Below are the code and all the weights of a small trained network. Each question names an input and a class and asks about switching units off, where a switched-off unit gives its printed mean instead of its output.

import numpy as np


def w(rows, s, z=0):
    codes = np.array(rows[::2]) - 128.0
    scale = np.full(codes.shape[1], s)
    scale[-1] = z or s
    return codes * scale


def f(y):
    return np.maximum(y, 0)


def log_softmax(a):
    a = a - a.max(-1, keepdims=True)
    return a - np.log(np.exp(a).sum(-1, keepdims=True))


def net(x, mask):
    res = np.array(x, float).reshape(1, 8) / 4 @ E
    y = f(res @ A[0][:, :-1].T + A[0][:, -1])
    res = res + np.where(mask, y, B[0][:, -1]) @ B[0][:, :-1]
    return log_softmax(res[-1] @ U[:, :-1].T + U[:, -1])


A, B = {}, {}
E = w([
[39,124,132,123,114,148,117,40,138],'x0',
[115,118,183,79,138,110,65,143,26],'x1',
[130,124,135,119,121,133,128,126,135],'x2',
[136,117,137,125,124,135,125,120,135],'x3',
[137,63,11,78,157,249,114,149,94],'x4',
[133,133,117,133,136,119,121,123,126],'x5',
[133,137,122,138,124,127,112,124,130],'x6',
[114,243,216,137,230,173,109,130,184],'x7',
],0.016)
A[0] = w([
[250,152,144,126,143,149,121,210,128,63],'n1',
[157,148,67,165,143,163,201,123,222,49],'n2',
[120,190,160,115,206,179,117,121,149,3],'n3',
[130,110,69,84,162,207,106,144,128,25],'n4',
[28,131,122,111,141,155,100,34,141,11],'n5',
[122,108,117,142,168,157,117,124,123,24],'n6',
[129,126,159,47,165,122,46,155,69,40],'n7',
],0.013,0.0048)
B[0] = w([
[97,88,114,120,147,128,143,234,182,212],'n1',
[133,150,147,181,146,206,96,88,54,235],'n2',
[135,79,56,71,86,59,147,38,86,225],'n3',
[131,192,161,156,88,20,140,126,159,250],'n4',
[81,84,89,120,254,119,112,201,182,232],'n5',
[121,128,154,145,112,124,173,123,156,160],'n6',
[173,135,170,183,150,208,100,90,56,223],'n7',
],0.013,0.019)
U = w([
[137,109,110,102,181,180,105,222,169,255],'0',
[151,155,185,150,126,242,84,103,97,58],'1',
[154,37,43,81,22,131,118,99,95,104],'2',
[138,225,254,149,120,59,110,121,197,65],'3',
],0.012,0.0034)

Each question gives the input, the list of numbers given to net, and the class t.
The units are the neurons (one row each of A and B). Each row of codes is followed by its name. A weight is (code - 128) times the scale printed after its matrix; where a second scale follows, it is the last column's (A, B and U).
mask holds one flag per neuron, in row order. A switched-off neuron (its flag False) gives its mean, the last column of its row in B, instead of its output. The means were averaged over made-up inputs and are rounded, as every weight is.
A unit's drop is (log p(t) with every unit on - log p(t) with that unit switched off) / (log p(t) with every unit on - log p(t) with every unit switched off).
The circuit of an input: a set's keep is (log p(t) with only the set's units on - log p(t) with every unit switched off) / (log p(t) with every unit on - log p(t) with every unit switched off). Starting from all 7 units, units are removed one at a time, each time the one whose removal leaves the highest keep (on an exact tie, the one counted first), for as long as the keep stays at least 0.8.
units of the circuit, in order: the units of the circuit, biggest drop first
k most important neurons: the k neurons with the biggest drops, biggest first
drop when u is switched off: that unit's drop, to one decimal
input [5,-7,2,-1,-7,5,-3,-1], class 1: most important neuron	n4
input [-5,1,5,-6,-4,-1,1,6], class 2: 3 most important neurons	n3, n5, n4
input [6,-2,7,7,-4,6,-5,-5], class 0: 3 most important neurons	n3, n4, n5
input [-7,-1,5,1,-6,4,2,4], class 0: 2 most important neurons	n1, n4
input [-1,4,4,2,0,-5,3,1], class 1: 2 most important neurons	n4, n5
input [-4,-6,3,1,3,-5,0,4], class 1: 2 most important neurons	n2, n5
input [2,-4,3,-5,1,8,-3,-2], class 1: 4 most important neurons	n3, n2, n1, n5
input [-5,-4,-2,2,3,-2,2,-5], class 0: 3 most important neurons	n3, n1, n7
input [0,-3,-6,8,1,-6,-2,-2], class 1: 2 most important neurons	n3, n5
input [-2,2,-6,1,7,-6,-4,-4], class 3: 2 most important neurons	n4, n3
input [-3,-5,0,-5,0,3,-3,0], class 1: 2 most important neurons	n2, n5
input [7,-3,7,-7,-4,5,1,6], class 0: 2 most important neurons	n5, n4
input [3,-7,0,-1,1,-8,6,-6], class 1: 2 most important neurons	n2, n3
input [0,8,-8,-6,0,-8,0,-8], class 1: 2 most important neurons	n7, n3
input [2,6,4,5,4,6,-4,-2], class 1: units of the circuit, in order	n7
input [-4,6,-7,-2,7,-7,1,6], class 3: 2 most important neurons	n4, n2
input [-3,0,4,2,7,-5,1,4], class 3: drop when n4 is switched off	1.0
input [-7,-8,-6,-1,-2,3,-4,0], class 1: drop when n2 is switched off	2.4
input [8,3,8,-6,8,5,8,-1], class 0: drop when n5 is switched off	4.7
input [4,-2,1,-7,-3,4,3,8], class 2: drop when n5 is switched off	0.0
input [-6,3,-7,5,-1,-1,0,-6], class 0: units of the circuit, in order	n3
